After every row comes roughly how far along a hidden order it lies, from 0 to 20.
In the rows, zero is written as 128.
[124 176 143 128 113 154 127 124 139 118 131 127 105 135 133 148 137 117
 137 128 124 121 130 140 125 109 126 153 115 150 133 169 118 123  90 122
 145 143 126 123 156 126 137 153 141 127 166 112  78 107 120 127 133 153
 126 137 126 120 117 139 140  64 132 123 141 140 151 153 119 105 128 142
 139 135 150 124 127 137 138  90 124 129 109 138 135] => 8
[143 135 132 119 122  43 127 124 124 133 135 121 118 109 132 116 143 143
 141 116 133 152 123 131 132 146 109 130 131 135 101 115 121 140 116 111
 124 134 106 128 119 139 144 120 129 133 113 135 124 127 139 128 128 122
 124 123 129 127 123 119 126 128 115 132 129 122 136 136 120 115 122 127
 147 127 113 129 147 145 119 118 119 129 118 158 146] => 9
[129 188 139 120 115 144 121 124 144 125 136 129 110 136 127 140 192 123
 145 105 135 117 130 154 134 121 122 156 133 164 117 161 117 126  84 108
 135 155 116 121 152 141 139 140 143 133 153 117  80 106 123 127 132 159
 125 139 117 119 108 143 141  28 102 114 141 140 160 154 114 109 118 143
 119 142 143 132 136 143 132  85 123 132 103 161 151] => 7
[166 177 114 112 151 116 115 126 114 158 103  86 120 138 101  86 237 131
 172 115 166 101 138 153 148 146  81 149 172 150 119 143 104 156 152 127
 143 156  73 110 174 139 121 108 128 144 126 135 130 113 123 130 108  69
 119 107  87 123  92 172 125   2  53 129 135 130 137 135 125 157 118 139
  47 138 135 137 126 107 121  97 142 116 122 182 127] => 0
[ 96  91 144 137 101 144 135 128 152 109 154 141 110 124 154 183  39 120
  98 144  95 187 116 109 101 118 172 125  63 126 121 120 148 105  81 118
 140 110 157 141  99 109 157 141 132 108 153 126 110 133 132 131 155 180
 134 146 168 131 163  75 127 217 188 122 121 127 132 146 125  82 137 117
 224 130 109 117 145 156 129 141 120 140 117  77 127] => 15
[108 104 141 139 109 140 133 126 154 109 153 140 108 121 151 180  53 120
 101 141  92 179 119 113 106 116 168 117  73 133 119 135 149 109  78 115
 142 111 146 143  94 110 146 143 129 111 156 130 117 134 132 131 151 175
 136 149 164 128 160  91 123 212 192 123 121 127 130 147 124  80 133 120
 226 130 112 116 144 152 127 137 121 137 115  76 128] => 14
[148 110 115 122 150  94 125 127 124 145 137 136 139 118 116 100 157 150
 143  99 151 126 124 138 149 154 110 102 139 124 101  99 124 147 138 112
 106 135 107 122 115 145 133 104 125 144  79 153 146 138 139 129 121 125
 125 120 126 128 127 122 126 167  79 135 123 114 125 121 124 132 111 126
 113 129 104 139 144 139 113 132 128 124 125 153 148] => 8
[134 207 132 129 122 144 128 121 131 120 117 120 105 123 129 127 132 124
 147 132 111 116 131 138 126 118 118 129 147 159 125 189 111 131  91 125
 147 136 107 127 162 124 126 156 132 131 169 110  81 110 126 124 125 139
 124 145 122 120 111 157 130   1 112 137 147 135 132 143 117 112 127 140
 142 127 157 119 124 130 132  90 123 126 112 134 137] => 7
[137  76 127 125 136  84 130 129 115 144 144 137 139 105 127  98 121 155
 131 109 149 157 122 125 138 168 119 119 119 102  95  52 131 141 149 111
  96 122 116 128  84 150 148  98 125 136  59 154 163 150 145 131 127 119
 126 105 140 133 136  94 124 239 103 138 116 110 126 124 126 136 117 117
 139 124  88 140 153 148 111 152 117 126 139 166 149] => 10
[ 97 114 151 145 100 149 138 125 171  91 166 166 101 122 163 208  27 119
  89 143  74 169 116 112 107  93 185 119  57 137 132 165 150  97  51 110
 133 105 168 151  91 110 143 163 137 105 172 117  96 133 129 127 159 217
 137 160 169 124 167  87 133 214 202 119 125 132 133 142 120  70 135 124
 246 128 126 111 140 166 139 131 112 136 112  61 136] => 17
[135 151 134 123 115 139 130 123 118 130 121 103 110 122 129 109 122 135
 153 132 141 149 124 131 117 136 106 140 133 132 116 113 113 136 116 127
 138 141 113 115 152 119 150 133 132 131 145 123  99 111 132 129 126  97
 122 108 127 130 118 125 136  68 107 139 134 131 149 160 122 122 127 131
 155 125 125 132 138 139 129 103 123 128 117 146 140] => 7
[135 119 130 117 134  98 122 129 114 150 135 137 143 116 118  95 205 147
 144  91 166 128 129 138 148 167 107 153 150 122  99  70 121 143 159 110
  96 147 109 122 108 174 140  94 133 148  55 152 142 133 134 131 121 121
 123 117 121 128 112 107 128 121  70 120 129 119 146 125 124 144 112 131
  70 134 104 146 145 138 113 129 120 130 134 209 154] => 7
[143 174 121 125 131 126 126 122 128 135 121 113 119 117 122 113 151 133
 150 113 133 127 126 141 130 131 103 113 147 152 109 149 112 139 100 120
 138 141  94 121 147 125 128 129 126 137 131 130 103 121 137 126 122 131
 122 132 115 125 111 146 126  38  87 140 139 125 133 143 117 115 120 133
 140 127 132 126 138 132 120  97 126 128 108 137 150] => 7
[151 194 131 113 133 112 117 125 107 149 104  96 129 117 112  72 235 135
 165 110 157 104 139 148 141 153  77 177 198 150 108 114 102 150 163 124
 130 154  58 125 159 174 125 114 132 152 105 130 121 106 125 128 109  80
 116 113  90 122  83 166 122   1  72 123 145 130 143 128 124 158 123 140
   8 131 137 136 128  98 116 107 124 126 130 224 134] => 1
[114 109 140 135 110 136 135 125 150 114 151 130 105 121 148 173  75 124
 114 143 100 179 121 115 106 119 147 125  88 135 117 138 141 114  85 114
 145 114 132 141 108 113 146 143 131 113 156 125 112 122 132 130 149 171
 131 140 154 125 150  95 124 181 167 124 124 128 131 145 122  85 134 120
 202 129 117 118 143 151 128 128 122 135 115  94 128] => 12
[171 208 113 111 148 125 113 122 142 151 133  92 124 145 109 126 255 128
 174  99 154 107 134 170 153 136  92 131 156 179 109 180 109 153  92 106
 148 163  67 114 173 133 123 112 135 139 157 131 106 106 122 127 114 120
 121 123  91 114  98 180 130   6  46 116 133 135 147 148 114 115 110 145
  86 149 142 132 141 122 123  76 142 121  98 166 149] => 1
[146  95 125 127 138  94 132 127 123 137 135 136 130 105 131 109 102 152
 130 122 132 152 121 120 137 150 115  99 119 112 102  89 128 143 138 115
 107 122 111 131  92 132 140 112 121 135  93 148 150 145 143 129 125 125
 127 119 150 127 141 110 122 202 104 141 119 112 122 125 124 122 121 118
 170 120 104 131 146 146 115 147 120 123 131 137 144] => 10
[170 210 124 111 132 129 116 122 118 153 111  70 111 134 110  97 215 127
 178 128 152 121 138 155 136 140  72 157 179 165 112 146 104 155 138 124
 157 155  76 116 179 138 131 128 134 138 152 123 110 100 120 129 113  73
 118 103  90 120  87 173 126   1  59 122 137 136 146 151 123 135 124 139
  56 136 141 132 132 112 125  87 136 122 117 191 131] => 0
[137  87 118 117 145 101 125 133 109 156 127 121 148 126 112  76 175 146
 146 104 182 132 127 129 145 173 106 141 137 102 106  49 121 146 177 125
 107 144 116 109 119 145 145  76 128 144  62 161 159 139 132 134 118  81
 124  96 120 135 118 111 131 194  83 132 120 116 139 129 131 156 115 126
  95 133  89 150 141 132 114 135 129 128 141 175 137] => 6
[136 186 128 126 127 142 126 122 135 128 124 121 111 129 125 137 150 125
 146 120 122 113 128 145 130 117 117 126 142 162 123 178 113 131  92 119
 144 142 108 122 156 125 129 146 132 133 158 119  89 112 127 126 126 146
 123 138 113 121 112 154 133  24 104 132 142 134 140 147 115 109 123 139
 139 132 148 124 129 135 130  89 127 127 105 126 138] => 7
[ 88 148 163 148  77 145 139 122 159  81 154 167  88  97 176 191   1 121
  81 145  50 178 120 106  90  95 171 145  89 147 122 166 147  93  54 107
 123  97 168 169  79 146 139 174 134 111 165  97  86 121 133 123 161 230
 134 174 172 121 153  80 122 173 218 120 140 132 127 135 117  67 144 123
 201 113 141 102 137 163 133 136  94 142 116 114 141] => 18
[143 156 124 113 139 116 118 128 110 151 115 115 138 128 109  79 229 136
 159  94 170 102 135 150 147 155  95 163 173 142 109 108 108 144 158 122
 116 156  96 113 152 164 131 108 133 150  88 139 123 116 126 129 113 104
 120 116 102 125  89 147 130  40  62 124 140 129 148 132 123 153 115 139
  40 135 126 141 132 120 117 112 128 129 127 208 143] => 3
[116 193 159 127  92 170 127 127 149 101 142 142  94 152 140 170 140 103
 119 144 117 104 138 139 127  84 148 197 109 155 159 189 124 108  80 115
 149 142 151 128 164 136 136 168 154 121 206  98  56  94 100 126 142 169
 130 144 125 113 116 134 151   1 146 102 145 154 166 154 119 110 131 149
 110 142 174 122 112 138 155  88 120 128 112 146 128] => 8
[142 147 118 122 143 110 124 126 123 140 128 132 137 117 118 106 171 143
 146 100 147 124 125 144 142 148 109 118 150 141 105 122 116 142 120 116
 118 142  96 121 126 144 131 114 127 142  84 144 127 133 141 128 120 153
 123 128 119 126 115 139 127 114  83 136 132 120 134 131 120 126 114 132
 113 131 117 136 141 135 115 113 127 128 117 156 148] => 7
[145 202 128 122 118 130 124 119 118 134 110 101 112 111 124  98 157 134
 161 118 127 129 130 143 123 136  91 142 176 159 109 154 105 141 111 123
 141 144  88 124 150 141 131 138 129 138 144 116  95 107 133 125 119 113
 118 126 110 121  99 156 124   1  91 139 148 129 137 148 117 124 126 136
  99 123 142 125 133 124 121  90 122 129 114 183 140] => 5
[ 98 106 152 136  94 138 130 127 156 109 162 145 106 111 157 186  91 121
  99 127  96 185 118 115 103 126 163 152  76 138 110 120 151 101  79 108
 130 117 149 148  91 140 152 140 137 114 133 126 107 125 133 131 158 190
 133 151 162 127 154  77 124 221 186 108 126 129 142 143 121  75 134 123
 203 134 104 118 150 158 126 133 113 145 116 126 138] => 14
[142 179 112 124 145 123 124 122 132 137 124 122 130 118 119 121 182 135
 152  97 128 122 125 151 137 135 112 110 160 162 102 161 113 140  96 116
 131 145  88 120 146 135 124 124 124 142 116 133 109 124 143 126 120 138
 121 144 115 124 111 157 123  59  84 138 138 121 128 136 116 111 114 136
 139 131 130 127 140 131 115  97 130 130 103 143 147] => 7
[ 49  73 140 154  99 143 138 128 140  91 139 189 134  93 162 179   1 128
  64 112  73 172 104  97  89 118 202  97  91 117 115 117 156  81  81 129
 102  93 194 148  62 123 136 146 117 116 102 127 114 154 153 125 155 220
 137 170 187 143 164  58 125 255 229 143 132 115 111 123 127  81 138 113
 255 111 110 115 139 161 121 159 102 152 122  70 143] => 20
[121  78 119 132 141  87 132 130 117 141 141 161 151  96 126 102  91 159
 121  91 146 162 113 117 136 169 129  97 116  97  88  39 137 132 146 117
  85 120 133 127  67 146 146  92 117 139  31 167 162 164 155 131 130 138
 128 121 148 140 145  81 123 255 119 148 117 103 120 117 126 127 115 113
 177 120  79 140 154 153 104 160 116 136 136 134 150] => 13
